Below is a small trained network, with its code and all its weights. Each question gives an input and a class and asks what happens when units are switched off, that is, made to give their printed mean instead of their output.

import numpy as np


def w(rows, s, z=0):
    codes = np.array(rows[::2]) - 128.0
    scale = np.full(codes.shape[1], s)
    scale[-1] = z or s
    return codes * scale


def norm(h):
    return h / np.sqrt((h * h).mean(-1, keepdims=True) + 1e-5)


def f(y):
    return np.maximum(y, 0)


def log_softmax(a):
    a = a - a.max(-1, keepdims=True)
    return a - np.log(np.exp(a).sum(-1, keepdims=True))


def net(x, mask):
    res = np.array(x, float).reshape(1, 8) / 4 @ E
    u = 0
    for l in range(2):
        y = f(norm(res) @ A[l][:, :-1].T + A[l][:, -1])
        res = res + np.where(mask[u : u + 7], y, B[l][:, -1]) @ B[l][:, :-1]
        u += 7
    return log_softmax(norm(res)[-1] @ U[:, :-1].T + U[:, -1])


A, B = {}, {}
E = w([
[72,1,86,145,129,180,56,109,108,152,167],'x0',
[175,103,141,125,108,151,115,91,100,116,81],'x1',
[107,115,121,113,141,83,118,63,116,119,133],'x2',
[105,137,60,1,87,135,135,153,219,78,116],'x3',
[114,142,140,128,124,146,126,134,145,167,112],'x4',
[170,169,98,116,110,176,84,72,136,88,219],'x5',
[225,103,39,120,212,128,193,132,143,209,133],'x6',
[171,144,114,127,113,150,117,183,108,112,112],'x7',
],0.0084)
A[0] = w([
[114,16,140,138,62,58,222,216,100,129,63,44],'L0N0',
[26,163,69,127,167,133,164,180,105,159,43,42],'L0N1',
[114,55,73,187,89,162,65,175,101,175,132,42],'L0N2',
[181,177,100,116,61,169,78,81,122,168,250,143],'L0N3',
[224,116,23,103,170,103,160,169,69,221,184,41],'L0N4',
[74,203,108,157,147,68,160,156,135,162,187,69],'L0N5',
[146,113,31,114,205,160,253,105,124,146,108,3],'L0N6',
],0.0071,0.0024)
B[0] = w([
[126,193,111,163,200,36,74,67,150,27,165,219],'L0N0',
[94,122,87,111,175,254,53,53,158,151,83,187],'L0N1',
[148,122,54,99,120,117,219,54,13,168,51,209],'L0N2',
[172,148,150,193,218,188,186,87,198,47,101,242],'L0N3',
[132,89,187,86,124,76,62,120,204,138,123,254],'L0N4',
[189,149,167,68,75,200,192,117,41,92,51,174],'L0N5',
[164,13,181,150,108,64,124,119,170,221,110,213],'L0N6',
],0.0079,0.0062)
A[1] = w([
[81,176,188,131,13,134,49,131,64,81,139,46],'L1N0',
[105,80,74,57,107,124,109,123,206,108,115,117],'L1N1',
[179,87,187,142,118,88,196,75,61,122,98,208],'L1N2',
[79,117,110,130,186,56,86,114,72,155,12,172],'L1N3',
[60,117,177,146,53,132,108,139,123,110,167,54],'L1N4',
[200,206,174,97,87,93,150,120,116,129,66,104],'L1N5',
[69,14,1,139,103,178,123,128,106,138,166,5],'L1N6',
],0.0098,0.0026)
B[1] = w([
[156,65,165,50,105,99,70,137,179,174,141,196],'L1N0',
[77,246,146,126,115,205,88,194,114,104,184,208],'L1N1',
[75,141,95,97,87,186,115,184,114,161,172,250],'L1N2',
[191,175,161,130,143,158,122,104,115,76,162,254],'L1N3',
[186,122,111,49,128,99,104,170,176,160,121,158],'L1N4',
[98,98,46,134,111,110,179,108,65,137,111,211],'L1N5',
[97,135,71,110,66,50,192,150,116,93,68,186],'L1N6',
],0.012,0.0098)
U = w([
[201,39,183,105,116,54,52,148,251,162,95,184],'0',
[98,115,58,137,41,65,219,86,85,98,44,46],'1',
[152,146,142,132,127,173,103,129,94,105,158,250],'2',
[180,170,190,233,218,150,101,60,173,1,134,20],'3',
[87,168,152,212,107,189,75,198,96,142,205,99],'4',
[144,161,107,158,96,149,88,129,106,119,166,88],'5',
],0.0075,0.0022)

Each question gives the input, the list of numbers given to net, and the class t.
The units are the neurons (one row each of A and B). Each row of codes is followed by its name. A weight is (code - 128) times the scale printed after its matrix; where a second scale follows, it is the last column's (A, B and U).
mask holds one flag per neuron, layer by layer. A switched-off neuron (its flag False) gives its mean, the last column of its row in B, instead of its output. The means were averaged over made-up inputs and are rounded, as every weight is.
A unit's drop is (log p(t) with every unit on - log p(t) with that unit switched off) / (log p(t) with every unit on - log p(t) with every unit switched off).
The circuit of an input: a set's keep is (log p(t) with only the set's units on - log p(t) with every unit switched off) / (log p(t) with every unit on - log p(t) with every unit switched off). Starting from the 12 units with the biggest drops (on a tie, the unit counted first), units are removed one at a time, each time the one whose removal leaves the highest keep (on an exact tie, the one counted first), for as long as the keep stays at least 0.8.
units of the circuit, in order: the units of the circuit, biggest drop first
most important unit: the unit with the biggest drop
top k neurons: the k neurons with the biggest drops, biggest first
k most important neurons of layer l: the k neurons of layer l with the biggest drops, biggest first
input [-6,-2,0,-6,5,5,7,4], class 0: units of the circuit, in order	[L0N4]
input [7,-3,-6,-5,1,-1,-3,-1], class 1: top 3 neurons	[L1N6 L0N2 L1N1]
input [-7,-7,-5,3,-2,5,3,-3], class 1: units of the circuit, in order	[L1N5 L0N5]
input [3,-1,-1,5,1,-8,-1,1], class 3: units of the circuit, in order	[L0N0 L1N3]
input [6,3,-6,6,6,5,-4,-1], class 1: top 3 neurons	[L1N6 L0N4 L0N2]
input [8,7,-4,-4,5,8,-5,0], class 1: units of the circuit, in order	[L0N2 L1N6]
input [0,-3,4,-8,-6,-8,3,-4], class 3: 3 most important neurons of layer 1	[L1N3 L1N1 L1N5]
input [3,-5,0,1,-7,7,7,1], class 0: 4 most important neurons of layer 0	[L0N6 L0N4 L0N0 L0N1]
input [7,-6,-8,-7,-1,4,3,-7], class 1: units of the circuit, in order	[L1N6 L0N2]
input [8,-4,7,-1,-2,6,2,6], class 1: 2 most important neurons of layer 1	[L1N6 L1N3]
input [8,8,-4,-8,6,4,-8,-8], class 0: top 4 neurons	[L1N0 L1N1 L1N4 L1N5]
input [-4,1,2,7,2,1,-2,-1], class 4: 2 most important neurons of layer 0	[L0N2 L0N5]
input [3,7,2,-7,-3,-8,6,4], class 3: 3 most important neurons of layer 0	[L0N0 L0N5 L0N4]
input [-8,-5,1,1,-6,3,0,6], class 1: most important unit	L1N5
input [7,0,3,-2,-4,-4,-5,6], class 1: top 4 neurons	[L0N2 L1N6 L1N1 L0N4]
input [-2,-4,6,7,3,-4,6,2], class 4: top 3 neurons	[L1N1 L1N0 L0N3]
input [-2,-4,-6,1,4,8,-5,4], class 3: units of the circuit, in order	[L0N3 L1N2]
input [-5,3,5,-7,8,-3,1,-4], class 4: top 3 neurons	[L1N2 L1N6 L0N2]
input [-3,4,8,3,-3,0,-6,0], class 0: top 2 neurons	[L1N0 L0N2]
input [-2,1,4,6,1,7,8,1], class 0: most important unit	L0N6
input [-6,4,2,-3,0,-8,2,4], class 3: 3 most important neurons of layer 1	[L1N3 L1N6 L1N1]
input [-7,-6,-3,6,-7,-2,-8,-5], class 0: units of the circuit, in order	[L1N0 L0N3]
input [-2,-6,-2,3,-8,-7,4,-2], class 3: 2 most important neurons of layer 0	[L0N0 L0N1]
